[[  1.5   5.4 -43.6   0.1  14.0]
 [ 12.1   2.5 -33.5   0.8   9.9]
 [  2.4   1.8 -13.3   2.0   2.0]
 [  0.7  10.8 -20.8   4.0   0.9]
 [  3.5   8.2 -29.0  -6.1   2.7]
 [  8.1   0.4 -55.5  -5.0   5.9]
 [  1.0   8.4 -39.9  -5.8   0.2]
 [  2.0  12.1 -43.5  -7.5  12.6]]
->
[[ 14.0   9.9   2.0   0.9   2.7   5.9   0.2  12.6]
 [  0.1   0.8   2.0   4.0  -6.1  -5.0  -5.8  -7.5]
 [-43.6 -33.5 -13.3 -20.8 -29.0 -55.5 -39.9 -43.5]
 [  5.4   2.5   1.8  10.8   8.2   0.4   8.4  12.1]
 [  1.5  12.1   2.4   0.7   3.5   8.1   1.0   2.0]]

[[ -9.4 -11.9 -42.9 -13.5   2.3  25.7  16.2  16.1   1.0  14.9  19.6]
 [ 33.4 -31.1   3.3  15.8   2.1   6.2 -14.2   0.0  -1.2   0.7  21.6]
 [ 11.2  12.1  59.6 -11.7   0.8  38.8   6.6 -20.1  -3.2  -9.3   1.7]
 [ 17.4 -10.6   1.1  10.9   7.4 -28.0  14.4   3.8 -18.4  -7.8   2.4]
 [ 10.6  13.3   4.3  -3.0   3.3  26.3  29.5 -26.3 -11.4   1.4   6.2]
 [-15.3 -26.8  21.3  -4.9   0.4   6.6  10.8   0.9  -8.4  -4.7   8.7]
 [ 23.7   1.0 -39.6  -1.6  -2.9 -12.8  36.8 -13.1 -12.0  -0.8  -0.3]
 [ 19.5  -3.2  11.5  16.1  -1.5  -2.3  -5.8   9.4  12.4  -8.5  11.8]]
->
[[ 19.6  21.6   1.7   2.4   6.2   8.7  -0.3  11.8]
 [ 14.9   0.7  -9.3  -7.8   1.4  -4.7  -0.8  -8.5]
 [  1.0  -1.2  -3.2 -18.4 -11.4  -8.4 -12.0  12.4]
 [ 16.1   0.0 -20.1   3.8 -26.3   0.9 -13.1   9.4]
 [ 16.2 -14.2   6.6  14.4  29.5  10.8  36.8  -5.8]
 [ 25.7   6.2  38.8 -28.0  26.3   6.6 -12.8  -2.3]
 [  2.3   2.1   0.8   7.4   3.3   0.4  -2.9  -1.5]
 [-13.5  15.8 -11.7  10.9  -3.0  -4.9  -1.6  16.1]
 [-42.9   3.3  59.6   1.1   4.3  21.3 -39.6  11.5]
 [-11.9 -31.1  12.1 -10.6  13.3 -26.8   1.0  -3.2]
 [ -9.4  33.4  11.2  17.4  10.6 -15.3  23.7  19.5]]

[[ 24.0 -37.3 -23.9 -15.1  12.3 -12.0 -31.0   5.0 -34.9   0.8]
 [-26.6 -19.7  21.8  -0.9   7.0  34.2  10.3 -22.6  -1.9 -56.5]
 [  9.8 -23.4 -38.6 -29.6  30.0 -29.7  -7.6  -5.0 -21.1  15.5]
 [-36.3  24.1  17.9   5.6   2.2  11.8  36.6 -19.1  29.9 -13.7]
 [  7.0  29.6 -16.3  -2.2   1.2 -30.9  10.4  10.2  15.8  44.8]
 [ 13.4  37.3  23.4  28.3 -37.5   1.1   0.5  26.7  24.7  27.9]
 [ 30.0  19.0  -4.6  13.5 -21.8 -19.3 -15.5  28.0   2.9  49.9]
 [ -7.2 -17.5  34.3  16.4 -15.1  42.4  -8.3  -5.5  -6.3 -43.1]]
->
[[  0.8 -56.5  15.5 -13.7  44.8  27.9  49.9 -43.1]
 [-34.9  -1.9 -21.1  29.9  15.8  24.7   2.9  -6.3]
 [  5.0 -22.6  -5.0 -19.1  10.2  26.7  28.0  -5.5]
 [-31.0  10.3  -7.6  36.6  10.4   0.5 -15.5  -8.3]
 [-12.0  34.2 -29.7  11.8 -30.9   1.1 -19.3  42.4]
 [ 12.3   7.0  30.0   2.2   1.2 -37.5 -21.8 -15.1]
 [-15.1  -0.9 -29.6   5.6  -2.2  28.3  13.5  16.4]
 [-23.9  21.8 -38.6  17.9 -16.3  23.4  -4.6  34.3]
 [-37.3 -19.7 -23.4  24.1  29.6  37.3  19.0 -17.5]
 [ 24.0 -26.6   9.8 -36.3   7.0  13.4  30.0  -7.2]]

[[  0.6 -33.3 -27.6]
 [ -9.9  13.4  -3.0]
 [ 52.6  -7.7  -1.2]
 [  5.6  38.9 -10.6]
 [  2.7   8.1   3.2]
 [  0.3  25.7   3.4]
 [  2.0 -20.5  -5.0]
 [ 16.1 -13.7  39.1]
 [ -5.6  22.0   2.9]
 [ -0.3   9.9   0.1]]
->
[[-27.6  -3.0  -1.2 -10.6   3.2   3.4  -5.0  39.1   2.9   0.1]
 [-33.3  13.4  -7.7  38.9   8.1  25.7 -20.5 -13.7  22.0   9.9]
 [  0.6  -9.9  52.6   5.6   2.7   0.3   2.0  16.1  -5.6  -0.3]]

[[-45.7  30.4 -56.0]
 [ 27.4  28.0 -16.1]]
->
[[-56.0 -16.1]
 [ 30.4  28.0]
 [-45.7  27.4]]

[[ 25.4 -29.1  -0.3]
 [ 13.3  19.5 -32.0]
 [-25.0 -31.2   0.0]
 [  1.2  56.6 -18.4]
 [ 36.1 -45.5 -56.3]
 [ 22.7 -10.1 -17.4]
 [-41.1 -22.1  10.4]
 [-21.0  18.2 -37.9]
 [-49.7  -8.7 -29.2]
 [ 29.8  19.7 -35.7]
 [ 16.4 -22.4  30.3]]
->
[[ -0.3 -32.0   0.0 -18.4 -56.3 -17.4  10.4 -37.9 -29.2 -35.7  30.3]
 [-29.1  19.5 -31.2  56.6 -45.5 -10.1 -22.1  18.2  -8.7  19.7 -22.4]
 [ 25.4  13.3 -25.0   1.2  36.1  22.7 -41.1 -21.0 -49.7  29.8  16.4]]

[[-37.1  -2.5 -12.3  23.5 -64.1 -30.7  22.7  46.0]
 [  9.3   3.9 -13.2   5.5 -11.1 -28.3  -4.1  -2.1]
 [-10.2  -8.4 -15.1  24.5  -0.5 -57.0  11.3   9.3]
 [-14.1   9.7  -0.2  18.4 -33.1  30.7  -2.4   0.3]
 [ -1.4 -28.9 -15.1 -14.9  13.1  -6.6  18.9   9.9]]
->
[[ 46.0  -2.1   9.3   0.3   9.9]
 [ 22.7  -4.1  11.3  -2.4  18.9]
 [-30.7 -28.3 -57.0  30.7  -6.6]
 [-64.1 -11.1  -0.5 -33.1  13.1]
 [ 23.5   5.5  24.5  18.4 -14.9]
 [-12.3 -13.2 -15.1  -0.2 -15.1]
 [ -2.5   3.9  -8.4   9.7 -28.9]
 [-37.1   9.3 -10.2 -14.1  -1.4]]
---
[[-37.3 -20.8 -64.2]
 [ 37.4 -54.6  40.5]]
->
[-37.3 -54.6]

[[10.3 -5.7 47.1]
 [-6.7 28.6 12.7]]
->
[10.3 28.6]

[[-54.7 -57.3 -58.0  52.5]
 [  1.7  48.9  30.0 -48.1]
 [ 51.0  31.8  16.4 -38.2]]
->
[-54.7  48.9  16.4]

[[ -9.4  32.6]
 [ 57.6 -11.4]
 [ -3.2  -1.2]]
->
[ -9.4 -11.4]

[[  0.3   3.3  -3.6]
 [ -1.4  12.9   0.2]
 [ -3.0  10.7  -1.9]
 [  2.9   8.2 -55.6]]
->
[ 0.3 12.9 -1.9]

[[ 55.1  -5.6 -41.5 -30.8  27.5]
 [ 55.1  58.6  10.9 -14.1  14.7]]
->
[55.1 58.6]
